Below is a small trained network, with its code and all its weights. Each question gives an input and a target symbol and asks what happens when units are switched off, that is, made to give their printed mean instead of their output.

import numpy as np


def w(rows, s, z=0):
    codes = np.array(rows[::2]) - 128.0
    scale = np.full(codes.shape[1], s)
    scale[-1] = z or s
    return codes * scale


def norm(h):
    return h / np.sqrt((h * h).mean(-1, keepdims=True) + 1e-5)


def f(y):
    return np.maximum(y, 0)


def softmax(a):
    e = np.exp(a - a.max(-1, keepdims=True))
    return e / e.sum(-1, keepdims=True)


def log_softmax(a):
    a = a - a.max(-1, keepdims=True)
    return a - np.log(np.exp(a).sum(-1, keepdims=True))


def net(x, mask):
    ids = ['γδζηξψω'.index(c) for c in x.split()]
    T = len(ids)
    res = E[ids] + P[:T]
    u = 0
    for l in range(2):
        r = norm(res)
        for j in range(3):
            rows = slice(2 * j, 2 * j + 2)
            q, k, v = (r @ M[l][rows].T for M in (Q, K, V))
            z = softmax(np.where(np.tri(T) > 0, q @ k.T / 2**0.5, -1e9)) @ v
            o = O[l][rows]
            res = res + np.where(mask[u + j], z, o[:, -1]) @ o[:, :-1]
        u += 3
        y = f(norm(res) @ A[l][:, :-1].T + A[l][:, -1])
        res = res + np.where(mask[u : u + 16], y, B[l][:, -1]) @ B[l][:, :-1]
        u += 16
    return log_softmax(norm(res)[-1] @ U[:, :-1].T + U[:, -1])


Q, K, V, O, A, B = {}, {}, {}, {}, {}, {}
E = w([
[94,103,74,107,165,165,200,41,166,98],'γ',
[108,149,144,179,73,55,161,168,67,98],'δ',
[227,159,160,127,116,146,79,159,189,120],'ζ',
[172,73,108,181,100,92,96,156,126,111],'η',
[148,103,143,115,194,102,141,186,163,171],'ξ',
[2,159,215,80,133,148,157,172,120,146],'ψ',
[69,161,142,73,148,114,170,138,87,109],'ω',
],0.0053)
P = w([
[180,92,189,225,108,162,98,177,2,120],'0',
[171,149,76,127,126,116,142,139,59,129],'1',
[124,133,101,84,108,116,112,126,68,114],'2',
[105,131,110,75,113,123,106,112,90,107],'3',
[91,161,111,97,149,141,136,148,144,124],'4',
[76,173,90,100,161,137,135,138,151,130],'5',
[57,182,80,103,168,147,121,136,158,130],'6',
],0.0027)
Q[0] = w([
[195,98,205,180,57,92,59,187,56,187],'L0H1',
[161,89,62,51,122,202,108,106,155,18],'L0H1',
[78,185,93,49,88,91,162,144,51,37],'L0H2',
[110,155,108,138,69,127,82,143,191,4],'L0H2',
[185,174,86,206,44,161,64,82,88,91],'L0H3',
[227,230,153,180,44,85,16,146,75,116],'L0H3',
],0.0033)
K[0] = w([
[135,75,172,253,135,94,135,195,69,102],'L0H1',
[167,118,125,163,111,198,130,89,172,104],'L0H1',
[144,154,174,94,152,108,113,124,60,108],'L0H2',
[152,171,164,146,101,120,62,190,114,152],'L0H2',
[106,83,143,133,209,94,188,144,84,239],'L0H3',
[69,40,81,187,138,84,151,143,78,175],'L0H3',
],0.0037)
V[0] = w([
[253,145,131,155,150,112,37,166,140,124],'L0H1',
[141,216,159,99,84,77,171,192,145,191],'L0H1',
[67,32,164,180,103,105,130,152,63,169],'L0H2',
[160,139,105,108,62,132,144,117,84,102],'L0H2',
[162,104,116,164,142,148,96,194,134,147],'L0H3',
[162,163,171,101,109,123,75,128,142,112],'L0H3',
],0.0029)
O[0] = w([
[13,128,168,104,157,144,108,4,153,78,4],'L0H1',
[199,100,109,81,170,179,102,40,240,113,26],'L0H1',
[177,181,179,122,130,7,83,242,138,157,146],'L0H2',
[104,136,69,135,103,107,39,49,189,170,160],'L0H2',
[190,190,152,156,109,106,224,178,100,163,132],'L0H3',
[176,145,90,102,16,125,151,100,113,211,83],'L0H3',
],0.0026,0.0016)
A[0] = w([
[80,252,197,107,148,126,143,197,101,167,250],'L0N1',
[95,126,110,91,141,159,165,154,136,118,98],'L0N2',
[110,171,74,90,85,125,139,103,138,89,111],'L0N3',
[90,109,45,182,153,215,166,103,88,137,101],'L0N4',
[122,154,118,168,138,79,165,187,133,127,137],'L0N5',
[214,78,90,91,122,92,195,168,109,207,83],'L0N6',
[113,145,87,120,149,129,170,108,44,109,133],'L0N7',
[139,29,55,188,161,73,40,177,107,122,99],'L0N8',
[204,242,149,72,81,168,105,78,182,83,136],'L0N9',
[100,121,161,109,180,186,69,88,226,97,80],'L0N10',
[163,134,110,145,191,7,137,100,134,96,103],'L0N11',
[125,103,131,171,25,239,192,105,121,209,151],'L0N12',
[60,160,76,154,52,8,66,166,91,117,120],'L0N13',
[230,33,87,137,159,149,111,174,191,190,174],'L0N14',
[69,160,222,66,49,119,111,149,180,144,89],'L0N15',
[99,168,166,150,95,152,164,131,44,27,106],'L0N16',
],0.0025,0.0015)
B[0] = w([
[224,109,25,200,87,211,102,55,116,76,254],'L0N1',
[137,149,96,118,128,73,151,150,117,148,183],'L0N2',
[115,109,229,136,136,147,92,123,151,172,174],'L0N3',
[106,119,147,135,142,71,36,176,122,88,217],'L0N4',
[73,96,105,101,174,157,88,119,152,71,194],'L0N5',
[114,146,149,139,65,171,128,92,73,106,174],'L0N6',
[153,113,228,172,113,144,123,176,157,173,212],'L0N7',
[170,188,116,208,87,142,201,112,103,124,185],'L0N8',
[101,51,95,127,114,80,189,190,119,180,187],'L0N9',
[34,75,151,146,134,167,159,75,132,130,162],'L0N10',
[51,176,107,123,156,198,71,89,109,113,168],'L0N11',
[217,191,164,53,82,78,1,123,93,133,164],'L0N12',
[44,165,114,36,196,196,109,88,231,213,201],'L0N13',
[82,153,117,108,37,139,154,86,67,76,195],'L0N14',
[198,89,56,169,161,28,137,93,140,112,166],'L0N15',
[177,58,107,195,74,144,164,85,130,166,189],'L0N16',
],0.0023,0.0029)
Q[1] = w([
[133,210,75,152,80,161,166,63,156,139],'L1H1',
[184,85,128,130,115,81,196,87,152,96],'L1H1',
[73,167,55,160,225,175,171,225,174,92],'L1H2',
[148,85,94,75,3,139,107,107,71,155],'L1H2',
[174,19,164,112,122,33,60,94,26,62],'L1H3',
[180,184,176,106,138,151,115,234,94,88],'L1H3',
],0.0037)
K[1] = w([
[136,79,174,136,70,107,118,156,126,26],'L1H1',
[73,147,156,185,210,106,32,195,122,121],'L1H1',
[29,189,58,79,138,104,170,69,188,162],'L1H2',
[134,133,179,255,136,58,154,193,40,128],'L1H2',
[139,117,109,122,79,96,182,192,71,141],'L1H3',
[142,132,154,145,106,53,103,111,97,195],'L1H3',
],0.0042)
V[1] = w([
[153,75,59,152,117,139,214,68,194,186],'L1H1',
[94,163,112,64,103,136,134,59,101,132],'L1H1',
[106,145,65,110,65,136,142,50,158,136],'L1H2',
[127,150,150,178,118,2,119,134,148,108],'L1H2',
[76,46,173,134,79,120,118,161,207,141],'L1H3',
[108,166,62,142,143,94,198,117,65,156],'L1H3',
],0.0029)
O[1] = w([
[225,122,165,162,130,151,188,51,237,72,100],'L1H1',
[168,115,22,213,115,139,166,154,118,81,54],'L1H1',
[134,146,192,61,110,163,88,61,42,233,116],'L1H2',
[134,89,98,220,144,118,205,167,157,253,56],'L1H2',
[177,19,49,86,122,155,127,63,141,30,19],'L1H3',
[194,86,169,179,162,67,122,153,134,176,249],'L1H3',
],0.0028,0.0016)
A[1] = w([
[59,129,149,59,122,147,193,100,145,194,155],'L1N1',
[132,206,146,54,49,175,130,130,95,72,120],'L1N2',
[141,188,201,101,111,130,24,164,133,135,201],'L1N3',
[161,95,106,100,92,224,162,34,179,93,45],'L1N4',
[104,177,140,116,117,186,119,182,47,156,145],'L1N5',
[178,153,133,148,89,2,185,120,157,98,87],'L1N6',
[75,155,98,92,131,128,163,67,105,111,254],'L1N7',
[109,4,170,147,196,75,106,121,206,101,98],'L1N8',
[92,129,113,82,162,119,74,132,132,35,191],'L1N9',
[128,156,180,181,113,170,106,98,31,149,212],'L1N10',
[247,140,157,187,116,93,92,215,99,158,111],'L1N11',
[182,137,219,163,59,155,121,103,81,201,38],'L1N12',
[103,155,192,225,57,137,92,116,56,114,207],'L1N13',
[170,114,154,88,19,135,129,39,123,106,141],'L1N14',
[119,196,82,135,44,90,159,73,139,149,214],'L1N15',
[113,116,117,190,54,102,134,63,159,82,147],'L1N16',
],0.0029,0.00076)
B[1] = w([
[213,83,161,177,73,164,108,154,113,54,220],'L1N1',
[117,135,140,97,193,37,94,146,158,161,233],'L1N2',
[55,159,81,96,212,113,187,69,153,191,213],'L1N3',
[56,178,116,186,134,101,170,168,67,119,210],'L1N4',
[159,100,120,194,44,176,129,78,106,91,251],'L1N5',
[131,156,202,78,126,170,78,45,99,90,157],'L1N6',
[177,145,116,201,61,158,118,165,152,97,240],'L1N7',
[33,219,123,75,213,63,126,91,109,228,181],'L1N8',
[133,123,116,166,137,70,106,82,97,206,200],'L1N9',
[157,69,142,94,106,174,148,132,174,68,224],'L1N10',
[147,94,112,215,58,214,191,148,59,36,231],'L1N11',
[46,90,148,38,204,5,77,7,197,181,171],'L1N12',
[228,71,128,81,133,189,158,152,50,28,239],'L1N13',
[74,57,100,163,182,157,74,171,50,137,206],'L1N14',
[74,124,130,85,235,94,106,137,184,192,229],'L1N15',
[203,157,172,97,93,143,170,180,125,146,179],'L1N16',
],0.0026,0.0024)
U = w([
[138,105,121,224,76,178,140,208,45,65,201],'γ',
[155,81,114,144,81,147,158,120,205,227,58],'δ',
[156,59,164,45,150,163,64,5,95,127,151],'ζ',
[147,123,191,173,101,129,171,88,179,199,5],'η',
[142,210,237,88,130,120,179,135,205,75,116],'ξ',
[172,140,83,64,102,58,92,170,175,94,56],'ψ',
[2,196,95,141,231,108,90,153,84,225,180],'ω',
],0.0049,0.0014)

Each question gives the input, a string of symbols that net reads in full, and the target symbol t.
The units are the heads (2 rows each of Q, K, V and O) and the neurons (one row each of A and B). Each row of codes is followed by its name. A weight is (code - 128) times the scale printed after its matrix; where a second scale follows, it is the last column's (O, A, B and U).
mask holds one flag per unit, layer by layer, with each layer's heads first. A switched-off unit (its flag False) gives its mean, the last column of its rows in O or B, instead of its output. The means were averaged over made-up inputs and are rounded, as every weight is.
A unit's drop is (log p(t) with every unit on - log p(t) with that unit switched off) / (log p(t) with every unit on - log p(t) with every unit switched off).
The circuit of an input: a set's keep is (log p(t) with only the set's units on - log p(t) with every unit switched off) / (log p(t) with every unit on - log p(t) with every unit switched off). Starting from the 12 units with the biggest drops (on a tie, the unit counted first), units are removed one at a time, each time the one whose removal leaves the highest keep (on an exact tie, the one counted first), for as long as the keep stays at least 0.8.
circuit, biggest first: the units of the circuit, biggest drop first
most important unit: the unit with the biggest drop
k most important neurons: the k neurons with the biggest drops, biggest first
top k neurons in layer l: the k neurons of layer l with the biggest drops, biggest first
which heads matter: for each layer, one digit per head in row order, 1 if its drop is at least 0.15 and else 0, layers parted by /
input δ δ ζ γ, target δ: top 2 neurons in layer 1	L1N1, L1N15
input ψ ψ ζ γ γ, target ψ: which heads matter	111 / 010
input η ψ ζ, target η: 4 most important neurons	L0N1, L0N9, L0N15, L0N4
input δ ζ ζ ζ ζ γ ζ, target ζ: circuit, biggest first	L0H1, L0H2
input γ ζ γ γ, target γ: most important unit	L0H2
input γ ξ ζ γ γ γ, target ζ: which heads matter	111 / 011
input ω γ γ ζ, target ω: which heads matter	111 / 000
input γ ψ γ ζ γ, target ψ: top 3 neurons in layer 1	L1N1, L1N11, L1N2
input δ γ ζ, target δ: which heads matter	110 / 010
input δ ξ ω δ δ δ, target ω: circuit, biggest first	L0N13, L1N15
input ξ η ζ ξ ξ η γ, target ξ: which heads matter	011 / 100
input η γ η δ γ ω, target γ: circuit, biggest first	L0H1, L0N1
input ζ γ γ ψ, target ζ: which heads matter	101 / 010
input ξ γ γ γ ψ, target γ: circuit, biggest first	L0N1, L1N5, L0H1
input δ ω γ ω ζ ζ δ, target ω: circuit, biggest first	L0N13
input γ γ γ ω γ ζ, target γ: which heads matter	100 / 000
input δ γ γ ξ γ ω, target γ: top 2 neurons in layer 1	L1N5, L1N15
input ψ ψ γ γ γ ζ γ, target γ: top 2 neurons in layer 0	L0N13, L0N1
input ζ η η, target ζ: 2 most important neurons	L0N8, L1N13
input η γ ζ, target η: top 2 neurons in layer 1	L1N11, L1N8
input γ γ ζ, target γ: top 2 neurons in layer 0	L0N13, L0N9
input ζ ζ ξ ζ, target ζ: top 3 neurons in layer 0	L0N10, L0N4, L0N8
input ξ γ ψ, target γ: top 4 neurons in layer 0	L0N1, L0N4, L0N16, L0N12
input γ ω δ δ δ γ, target ω: most important unit	L0H3
input δ γ γ ζ, target δ: top 2 neurons in layer 0	L0N9, L0N5
input η ζ γ γ, target η: top 2 neurons in layer 1	L1N6, L1N13
input ζ η δ, target ζ: most important unit	L0H1
input ξ η γ γ δ ξ η, target ω: 4 most important neurons	L0N13, L0N1, L1N11, L1N1
